Here is a tiny trained network, its code and every weight. The questions are about switching its units off for an input and a class, where a switched-off unit gives its printed mean instead of its output.

import numpy as np


def w(rows, s, z=0):
    codes = np.array(rows[::2]) - 128.0
    scale = np.full(codes.shape[1], s)
    scale[-1] = z or s
    return codes * scale


def f(y):
    return np.maximum(y, 0)


def log_softmax(a):
    a = a - a.max(-1, keepdims=True)
    return a - np.log(np.exp(a).sum(-1, keepdims=True))


def net(x, mask):
    res = np.array(x, float).reshape(1, 5) / 4 @ E
    y = f(res @ A[0][:, :-1].T + A[0][:, -1])
    res = res + np.where(mask, y, B[0][:, -1]) @ B[0][:, :-1]
    return log_softmax(res[-1] @ U[:, :-1].T + U[:, -1])


A, B = {}, {}
E = w([
[132,201,189,104,203],'x0',
[127,131,129,126,124],'x1',
[2,116,187,91,83],'x2',
[151,100,103,7,119],'x3',
[47,134,52,131,195],'x4',
],0.0095)
A[0] = w([
[221,96,103,170,121,161],'neuron 0',
[114,139,109,188,137,104],'neuron 1',
[169,96,110,139,144,56],'neuron 2',
[195,120,223,165,69,97],'neuron 3',
[103,124,67,75,177,133],'neuron 4',
[181,149,157,120,198,72],'neuron 5',
[109,118,94,152,195,128],'neuron 6',
[180,45,126,151,157,132],'neuron 7',
[184,84,143,33,130,50],'neuron 8',
[193,166,124,126,180,102],'neuron 9',
[163,218,192,100,198,78],'neuron 10',
[167,85,95,10,101,60],'neuron 11',
[178,118,39,157,125,76],'neuron 12',
[124,138,167,120,161,20],'neuron 13',
[215,158,120,175,128,137],'neuron 14',
[144,106,173,199,126,75],'neuron 15',
[121,135,174,193,123,80],'neuron 16',
[131,46,96,172,76,120],'neuron 17',
[105,84,235,114,91,142],'neuron 18',
[245,108,200,81,61,143],'neuron 19',
[109,202,166,130,160,2],'neuron 20',
[194,137,121,136,183,73],'neuron 21',
[108,183,136,78,119,101],'neuron 22',
[120,169,112,178,88,37],'neuron 23',
[117,133,109,225,142,153],'neuron 24',
[132,202,170,213,150,81],'neuron 25',
[126,181,189,102,195,51],'neuron 26',
[71,90,185,107,84,175],'neuron 27',
[136,91,70,161,68,51],'neuron 28',
[148,93,141,20,188,84],'neuron 29',
[177,146,100,131,128,53],'neuron 30',
],0.013,0.0046)
B[0] = w([
[46,184,127,49,139,221],'neuron 0',
[127,137,112,135,120,172],'neuron 1',
[88,205,160,154,97,156],'neuron 2',
[99,2,84,142,175,211],'neuron 3',
[133,40,90,203,180,187],'neuron 4',
[102,130,185,78,88,181],'neuron 5',
[99,6,102,130,170,179],'neuron 6',
[115,152,177,114,150,178],'neuron 7',
[151,137,82,210,79,199],'neuron 8',
[68,179,163,106,120,191],'neuron 9',
[192,12,185,56,87,216],'neuron 10',
[186,228,96,177,103,219],'neuron 11',
[62,166,193,112,140,195],'neuron 12',
[134,126,171,115,95,145],'neuron 13',
[74,171,134,141,176,212],'neuron 14',
[177,126,92,196,107,172],'neuron 15',
[174,236,104,182,124,172],'neuron 16',
[252,75,187,16,88,196],'neuron 17',
[34,199,98,108,183,212],'neuron 18',
[109,22,90,182,198,248],'neuron 19',
[160,109,173,132,108,169],'neuron 20',
[50,210,144,113,127,184],'neuron 21',
[181,197,107,131,70,167],'neuron 22',
[163,181,124,180,91,152],'neuron 23',
[209,142,136,184,161,207],'neuron 24',
[199,178,82,147,89,206],'neuron 25',
[140,61,186,81,90,191],'neuron 26',
[60,242,119,86,159,218],'neuron 27',
[160,73,195,30,47,177],'neuron 28',
[197,175,97,231,96,204],'neuron 29',
[43,225,116,143,119,160],'neuron 30',
],0.007,0.012)
U = w([
[49,243,171,114,95,71],'0',
[221,215,119,248,37,72],'1',
[193,123,227,52,1,102],'2',
[109,79,100,191,204,122],'3',
[161,184,134,133,128,255],'4',
],0.0091,0.0094)

Each question gives the input, the list of numbers given to net, and the class t.
The units are the neurons (one row each of A and B). Each row of codes is followed by its name. A weight is (code - 128) times the scale printed after its matrix; where a second scale follows, it is the last column's (A, B and U).
mask holds one flag per neuron, in row order. A switched-off neuron (its flag False) gives its mean, the last column of its row in B, instead of its output. The means were averaged over made-up inputs and are rounded, as every weight is.
A unit's drop is (log p(t) with every unit on - log p(t) with that unit switched off) / (log p(t) with every unit on - log p(t) with every unit switched off).
The circuit of an input: a set's keep is (log p(t) with only the set's units on - log p(t) with every unit switched off) / (log p(t) with every unit on - log p(t) with every unit switched off). Starting from the 12 units with the biggest drops (on a tie, the unit counted first), units are removed one at a time, each time the one whose removal leaves the highest keep (on an exact tie, the one counted first), for as long as the keep stays at least 0.8.
units of the circuit, in order: the units of the circuit, biggest drop first
unit that matters most: the unit with the biggest drop
k most important neurons: the k neurons with the biggest drops, biggest first
drop when u is switched off: that unit's drop, to one decimal
input [4,2,4,4,-8], class 3: units of the circuit, in order -> (neuron 19)
input [-8,2,-8,-7,4], class 0: 2 most important neurons -> (neuron 0; neuron 12)
input [7,1,-6,-6,4], class 2: units of the circuit, in order -> (neuron 10; neuron 5)
input [-8,6,0,-6,-3], class 2: 2 most important neurons -> (neuron 17; neuron 28)
input [-2,-3,-2,2,4], class 3: units of the circuit, in order -> (neuron 4; neuron 25)
input [7,4,-7,2,1], class 0: units of the circuit, in order -> (neuron 21; neuron 9)
input [-5,-3,4,-4,-8], class 3: 2 most important neurons -> (neuron 3; neuron 19)
input [0,-5,-5,-5,5], class 0: units of the circuit, in order -> (neuron 19; neuron 12)
input [3,6,-2,0,-6], class 3: units of the circuit, in order -> (neuron 19; neuron 3)
input [8,4,6,6,8], class 2: units of the circuit, in order -> (neuron 26; neuron 10)
input [8,-3,3,8,6], class 1: units of the circuit, in order -> (neuron 29; neuron 22)
input [6,0,-7,2,-7], class 0: 3 most important neurons -> (neuron 21; neuron 9; neuron 0)
input [-7,-4,-5,7,0], class 1: 4 most important neurons -> (neuron 11; neuron 8; neuron 10; neuron 29)
input [4,5,-1,-2,7], class 3: unit that matters most -> neuron 6
input [5,-5,-3,8,7], class 1: 2 most important neurons -> (neuron 29; neuron 11)
input [1,-1,-7,7,-2], class 0: 3 most important neurons -> (neuron 0; neuron 21; neuron 9)
input [-7,5,7,0,-4], class 0: 4 most important neurons -> (neuron 27; neuron 18; neuron 10; neuron 26)
input [6,-3,-6,-4,-2], class 0: 4 most important neurons -> (neuron 14; neuron 21; neuron 9; neuron 17)
input [7,1,3,2,-4], class 2: 2 most important neurons -> (neuron 10; neuron 26)
input [-8,-4,2,-7,4], class 2: units of the circuit, in order -> (neuron 17)
input [2,-3,0,-6,5], class 1: drop when neuron 25 is switched off -> 0.3
input [-8,8,3,-5,-4], class 2: drop when neuron 17 is switched off -> 0.8
input [-7,-3,3,8,3], class 1: drop when neuron 11 is switched off -> 0.5
